Below are the code and all the weights of a small trained network. Each question names an input and a class and asks about switching units off, where a switched-off unit gives its printed mean instead of its output.

import numpy as np


def w(rows, s, z=0):
    codes = np.array(rows[::2]) - 128.0
    scale = np.full(codes.shape[1], s)
    scale[-1] = z or s
    return codes * scale


def f(y):
    return y / 2 * (1 + np.tanh(0.7978845608 * (y + 0.044715 * y**3)))


def log_softmax(a):
    a = a - a.max(-1, keepdims=True)
    return a - np.log(np.exp(a).sum(-1, keepdims=True))


def net(x, mask):
    res = np.array(x, float).reshape(1, 4) / 4 @ E
    y = f(res @ A[0][:, :-1].T + A[0][:, -1])
    res = res + np.where(mask, y, B[0][:, -1]) @ B[0][:, :-1]
    return log_softmax(res[-1] @ U[:, :-1].T + U[:, -1])


A, B = {}, {}
E = w([
[119,137,56,226,64],'x0',
[244,72,8,112,187],'x1',
[228,254,149,80,187],'x2',
[113,90,101,9,51],'x3',
],0.0074)
A[0] = w([
[138,105,77,94,35,145],'neuron 1',
[103,142,123,194,177,151],'neuron 2',
[161,213,132,81,155,164],'neuron 3',
[154,167,169,158,164,219],'neuron 4',
[126,92,184,132,98,95],'neuron 5',
[8,166,192,178,89,196],'neuron 6',
[89,58,78,103,93,108],'neuron 7',
[164,126,156,93,154,234],'neuron 8',
[108,106,71,112,74,162],'neuron 9',
[163,171,138,72,145,153],'neuron 10',
[69,169,163,142,109,108],'neuron 11',
[136,84,105,148,70,186],'neuron 12',
[118,156,163,107,131,102],'neuron 13',
[169,98,124,112,186,180],'neuron 14',
[165,211,157,152,145,152],'neuron 15',
[140,90,65,149,98,114],'neuron 16',
[176,181,91,113,129,211],'neuron 17',
[85,82,100,109,101,117],'neuron 18',
[144,88,154,221,181,232],'neuron 19',
[109,119,129,178,112,254],'neuron 20',
[127,163,43,171,154,230],'neuron 21',
[130,161,126,89,79,138],'neuron 22',
[128,131,175,69,154,144],'neuron 23',
],0.011,0.0054)
B[0] = w([
[165,204,216,156,178,187],'neuron 1',
[107,159,69,112,119,167],'neuron 2',
[112,107,85,61,145,206],'neuron 3',
[94,112,162,58,129,191],'neuron 4',
[149,92,133,147,90,138],'neuron 5',
[75,75,255,184,41,247],'neuron 6',
[189,89,198,117,162,180],'neuron 7',
[86,135,113,69,110,190],'neuron 8',
[166,140,199,181,157,179],'neuron 9',
[124,108,114,50,143,186],'neuron 10',
[111,91,131,140,94,171],'neuron 11',
[129,110,186,176,150,183],'neuron 12',
[143,112,99,119,88,143],'neuron 13',
[82,85,136,100,113,187],'neuron 14',
[119,99,151,78,126,188],'neuron 15',
[134,93,141,181,123,174],'neuron 16',
[53,112,130,103,142,198],'neuron 17',
[185,110,189,145,125,163],'neuron 18',
[69,147,91,144,140,205],'neuron 19',
[63,135,160,183,155,194],'neuron 20',
[85,119,110,130,150,207],'neuron 21',
[105,158,104,121,135,153],'neuron 22',
[122,141,94,95,78,168],'neuron 23',
],0.0081,0.011)
U = w([
[87,249,117,66,214,209],'0',
[167,4,184,5,85,58],'1',
[235,213,46,167,68,6],'2',
[250,106,209,218,221,119],'3',
[205,156,33,67,47,2],'4',
[121,36,1,38,199,161],'5',
[19,55,149,234,56,217],'6',
],0.0057,0.0028)

Each question gives the input, the list of numbers given to net, and the class t.
The units are the neurons (one row each of A and B). Each row of codes is followed by its name. A weight is (code - 128) times the scale printed after its matrix; where a second scale follows, it is the last column's (A, B and U).
mask holds one flag per neuron, in row order. A switched-off neuron (its flag False) gives its mean, the last column of its row in B, instead of its output. The means were averaged over made-up inputs and are rounded, as every weight is.
A unit's drop is (log p(t) with every unit on - log p(t) with that unit switched off) / (log p(t) with every unit on - log p(t) with every unit switched off).
The circuit of an input: a set's keep is (log p(t) with only the set's units on - log p(t) with every unit switched off) / (log p(t) with every unit on - log p(t) with every unit switched off). Starting from the 12 units with the biggest drops (on a tie, the unit counted first), units are removed one at a time, each time the one whose removal leaves the highest keep (on an exact tie, the one counted first), for as long as the keep stays at least 0.8.
units of the circuit, in order: the units of the circuit, biggest drop first
k most important neurons: the k neurons with the biggest drops, biggest first
drop of u: that unit's drop, to one decimal
input [7,5,6,7], class 0: units of the circuit, in order : (neuron 1; neuron 6)
input [-6,8,-4,-2], class 5: units of the circuit, in order : (neuron 6)
input [-1,2,-3,-2], class 5: 4 most important neurons : (neuron 6; neuron 1; neuron 9; neuron 11)
input [5,-7,8,2], class 1: units of the circuit, in order : (neuron 15; neuron 3; neuron 19)
input [-5,8,-2,-4], class 5: units of the circuit, in order : (neuron 6; neuron 1)
input [2,0,5,6], class 0: units of the circuit, in order : (neuron 6; neuron 1)
input [-1,3,5,8], class 0: units of the circuit, in order : (neuron 1; neuron 6)
input [6,2,4,6], class 0: units of the circuit, in order : (neuron 6; neuron 1)
input [-5,1,7,5], class 5: 2 most important neurons : (neuron 6; neuron 3)
input [4,-6,8,4], class 1: units of the circuit, in order : (neuron 15; neuron 19; neuron 3)
input [0,3,-1,-8], class 0: units of the circuit, in order : (neuron 6; neuron 19)
input [-6,-6,4,-6], class 1: drop of neuron 15 : 0.1
input [-7,-1,7,7], class 5: drop of neuron 6 : 0.3
input [-4,0,4,4], class 5: drop of neuron 6 : 0.4
input [7,1,6,1], class 0: drop of neuron 1 : -0.2
input [1,0,-1,1], class 3: most important neuron : (neuron 6)
